Below is a small trained network, with its code and all its weights. Each question gives an input and a class and asks what happens when units are switched off, that is, made to give their printed mean instead of their output.

import numpy as np


def w(rows, s, z=0):
    codes = np.array(rows[::2]) - 128.0
    scale = np.full(codes.shape[1], s)
    scale[-1] = z or s
    return codes * scale


def norm(h):
    return h / np.sqrt((h * h).mean(-1, keepdims=True) + 1e-5)


def f(y):
    return y / 2 * (1 + np.tanh(0.7978845608 * (y + 0.044715 * y**3)))


def log_softmax(a):
    a = a - a.max(-1, keepdims=True)
    return a - np.log(np.exp(a).sum(-1, keepdims=True))


def net(x, mask):
    res = np.array(x, float).reshape(1, 7) / 4 @ E
    u = 0
    for l in range(4):
        y = f(norm(res) @ A[l][:, :-1].T + A[l][:, -1])
        res = res + np.where(mask[u : u + 8], y, B[l][:, -1]) @ B[l][:, :-1]
        u += 8
    return log_softmax(norm(res)[-1] @ U[:, :-1].T + U[:, -1])


A, B = {}, {}
E = w([
[149,169,96,88,150,140,34,233,152,57],'x0',
[107,108,101,110,253,111,163,181,211,220],'x1',
[143,130,151,99,129,173,153,124,137,119],'x2',
[205,189,96,151,133,91,156,104,157,128],'x3',
[110,151,172,36,106,92,121,107,119,126],'x4',
[20,178,51,107,165,151,111,53,165,90],'x5',
[154,22,12,73,89,93,154,154,123,96],'x6',
],0.0055)
A[0] = w([
[71,90,176,121,83,160,113,120,62,100,195],'L0N0',
[132,124,73,183,156,222,172,161,47,122,60],'L0N1',
[166,94,83,197,165,190,84,126,98,148,53],'L0N2',
[104,168,171,3,144,61,159,139,53,121,121],'L0N3',
[231,206,75,87,134,174,126,102,173,173,109],'L0N4',
[104,74,54,119,135,32,139,168,53,95,250],'L0N5',
[114,107,132,122,135,163,104,139,175,207,97],'L0N6',
[54,104,59,112,41,169,163,195,103,182,33],'L0N7',
],0.0069,0.0019)
B[0] = w([
[152,61,61,162,239,136,84,109,160,135,235],'L0N0',
[73,127,110,2,185,109,150,52,23,50,153],'L0N1',
[94,201,134,100,120,113,179,147,48,127,149],'L0N2',
[89,136,66,207,167,167,178,142,22,88,208],'L0N3',
[173,197,157,75,70,72,145,52,138,157,178],'L0N4',
[163,191,118,176,155,187,124,100,132,168,252],'L0N5',
[118,60,159,147,132,135,52,93,40,45,150],'L0N6',
[117,138,136,133,82,161,77,140,129,204,164],'L0N7',
],0.0072,0.0042)
A[1] = w([
[109,89,4,99,76,89,150,167,106,127,119],'L1N0',
[92,129,120,67,225,94,172,184,155,221,85],'L1N1',
[89,215,106,102,134,104,153,130,44,154,204],'L1N2',
[179,124,102,115,75,72,115,36,151,54,135],'L1N3',
[122,192,97,65,131,101,104,223,121,62,4],'L1N4',
[173,164,142,46,190,128,207,112,1,99,172],'L1N5',
[56,137,70,96,112,173,125,30,192,97,114],'L1N6',
[84,58,144,158,87,82,183,51,127,152,60],'L1N7',
],0.007,0.0025)
B[1] = w([
[48,139,233,192,92,176,205,18,213,98,188],'L1N0',
[158,103,125,140,108,118,94,35,80,10,187],'L1N1',
[127,78,58,254,132,108,108,140,147,184,226],'L1N2',
[171,125,147,68,179,61,124,82,146,136,214],'L1N3',
[152,191,108,121,191,186,221,182,50,144,164],'L1N4',
[77,73,39,213,102,87,114,136,112,138,254],'L1N5',
[100,118,183,113,158,35,163,234,159,109,248],'L1N6',
[187,189,55,31,224,145,165,182,67,160,175],'L1N7',
],0.0078,0.0046)
A[2] = w([
[170,71,111,112,147,59,32,37,108,61,176],'L2N0',
[150,182,130,84,139,207,109,150,168,104,122],'L2N1',
[140,73,193,140,125,122,235,100,56,76,175],'L2N2',
[192,22,145,145,51,95,129,202,68,198,126],'L2N3',
[178,126,101,131,63,42,185,140,216,147,76],'L2N4',
[158,184,122,72,97,99,75,84,77,154,5],'L2N5',
[154,81,92,58,35,201,255,82,214,103,37],'L2N6',
[98,173,95,93,49,150,93,151,79,89,65],'L2N7',
],0.007,0.0021)
B[2] = w([
[193,115,162,119,158,240,132,142,200,66,254],'L2N0',
[140,190,180,111,117,98,184,154,72,144,129],'L2N1',
[110,181,110,123,130,94,153,172,127,68,206],'L2N2',
[104,108,126,119,76,112,146,165,234,138,192],'L2N3',
[153,138,139,124,110,131,1,139,135,149,205],'L2N4',
[150,134,110,154,203,137,136,47,136,137,128],'L2N5',
[74,245,150,141,113,235,46,127,35,118,154],'L2N6',
[153,96,128,92,243,117,184,111,91,135,114],'L2N7',
],0.0088,0.0047)
A[3] = w([
[84,2,137,52,149,197,70,130,135,191,190],'L3N0',
[174,172,140,116,53,162,117,205,138,109,254],'L3N1',
[49,172,249,225,110,187,129,114,107,155,156],'L3N2',
[77,90,103,161,90,88,120,115,111,80,117],'L3N3',
[123,196,137,45,159,152,232,128,46,219,209],'L3N4',
[18,113,120,117,127,170,110,204,103,117,66],'L3N5',
[73,98,208,62,134,166,169,177,62,102,134],'L3N6',
[55,159,187,135,184,107,131,113,185,140,45],'L3N7',
],0.0072,0.0023)
B[3] = w([
[254,202,106,84,147,94,123,60,156,209,185],'L3N0',
[58,117,142,113,151,78,183,98,156,184,220],'L3N1',
[137,200,134,194,83,241,89,92,100,174,252],'L3N2',
[161,63,167,223,181,125,83,145,158,155,194],'L3N3',
[179,222,45,139,116,120,143,195,111,159,192],'L3N4',
[126,101,125,103,126,26,110,95,167,182,233],'L3N5',
[222,82,38,138,135,121,138,55,178,111,178],'L3N6',
[97,157,190,77,33,109,160,127,155,121,173],'L3N7',
],0.0078,0.0038)
U = w([
[128,146,83,159,157,122,126,139,166,155,246],'0',
[172,131,84,103,150,89,69,88,150,185,184],'1',
[127,189,63,78,172,106,223,188,37,167,87],'2',
[51,75,80,218,138,107,131,115,78,87,120],'3',
[61,207,173,119,52,188,92,86,77,168,100],'4',
[53,96,184,61,94,52,161,205,203,136,144],'5',
[167,98,166,94,178,174,175,106,139,10,36],'6',
[56,63,159,71,66,150,114,212,48,108,1],'7',
],0.011,0.0071)

Each question gives the input, the list of numbers given to net, and the class t.
The units are the neurons (one row each of A and B). Each row of codes is followed by its name. A weight is (code - 128) times the scale printed after its matrix; where a second scale follows, it is the last column's (A, B and U).
mask holds one flag per neuron, layer by layer. A switched-off neuron (its flag False) gives its mean, the last column of its row in B, instead of its output. The means were averaged over made-up inputs and are rounded, as every weight is.
A unit's drop is (log p(t) with every unit on - log p(t) with that unit switched off) / (log p(t) with every unit on - log p(t) with every unit switched off).
The circuit of an input: a set's keep is (log p(t) with only the set's units on - log p(t) with every unit switched off) / (log p(t) with every unit on - log p(t) with every unit switched off). Starting from the 12 units with the biggest drops (on a tie, the unit counted first), units are removed one at a time, each time the one whose removal leaves the highest keep (on an exact tie, the one counted first), for as long as the keep stays at least 0.8.
units of the circuit, in order: the units of the circuit, biggest drop first
top k neurons: the k neurons with the biggest drops, biggest first
k most important neurons of layer l: the k neurons of layer l with the biggest drops, biggest first
input [5,0,1,-3,-8,1,-7], class 3: top 4 neurons	[L0N1 L0N2 L1N5 L1N2]
input [2,8,5,-1,2,-6,7], class 6: units of the circuit, in order	[L1N1 L2N0]
input [5,8,6,-4,-1,5,8], class 4: units of the circuit, in order	[L1N0 L2N6 L0N0]
input [-5,3,7,1,-2,7,-8], class 4: top 2 neurons	[L3N2 L3N7]
input [-8,8,1,3,4,1,-2], class 2: units of the circuit, in order	[L1N7 L3N4]
input [-8,3,-4,-3,-1,-7,-2], class 2: units of the circuit, in order	[L1N7 L2N2]
input [-7,3,-3,-3,6,-5,-7], class 2: top 2 neurons	[L1N7 L0N5]
input [-3,-1,-5,-8,-6,5,-7], class 1: top 3 neurons	[L1N0 L0N5 L3N5]
input [7,-8,3,-6,3,-5,7], class 6: units of the circuit, in order	[L2N7 L1N0]
input [6,-7,-4,-3,6,-7,1], class 5: top 2 neurons	[L2N3 L1N1]
input [3,8,0,5,-2,8,1], class 5: units of the circuit, in order	[L1N6 L0N0 L3N7]
input [7,-2,-5,2,4,5,7], class 2: units of the circuit, in order	[L1N4]
input [-3,1,6,-3,3,-7,6], class 5: top 2 neurons	[L2N3 L2N2]
input [-5,-2,-4,-7,1,-4,0], class 1: units of the circuit, in order	[L0N0 L3N0]
input [-2,5,0,-1,3,6,0], class 5: top neuron	[L1N6]
input [-7,-7,-3,-1,-1,3,-1], class 2: 3 most important neurons of layer 1	[L1N7 L1N1 L1N6]
input [4,5,-1,0,-2,-8,2], class 5: units of the circuit, in order	[L0N0 L2N3]
input [-3,6,1,-3,-6,4,0], class 3: units of the circuit, in order	[L0N1 L1N1]
input [0,5,-2,-5,-7,-3,6], class 3: top 4 neurons	[L0N2 L0N1 L1N0 L0N0]
input [-6,-8,-6,7,3,0,2], class 6: units of the circuit, in order	[L2N0 L1N3]
input [-4,-1,-1,-5,3,0,8], class 4: top 2 neurons	[L1N0 L2N6]
input [-3,-2,-5,0,-7,-5,-3], class 3: units of the circuit, in order	[L0N1 L1N5]
input [-7,7,1,-1,4,-8,0], class 5: top 3 neurons	[L2N3 L0N0 L2N2]
input [-2,0,-4,-3,6,-7,-6], class 5: top 3 neurons	[L2N3 L0N5 L1N0]
input [-8,-8,4,6,2,-5,-5], class 2: units of the circuit, in order	[L1N7 L2N2]
input [-1,5,0,6,8,-4,7], class 3: top 2 neurons	[L0N3 L1N5]
input [2,8,4,3,6,-5,-2], class 6: units of the circuit, in order	[L1N1]
input [2,-1,3,-7,0,3,4], class 1: units of the circuit, in order	[L3N0]
input [0,-6,-8,-5,8,0,4], class 0: top 2 neurons	[L0N0 L0N5]
input [-7,-6,8,-6,7,0,-7], class 0: 2 most important neurons of layer 1	[L1N7 L1N1]
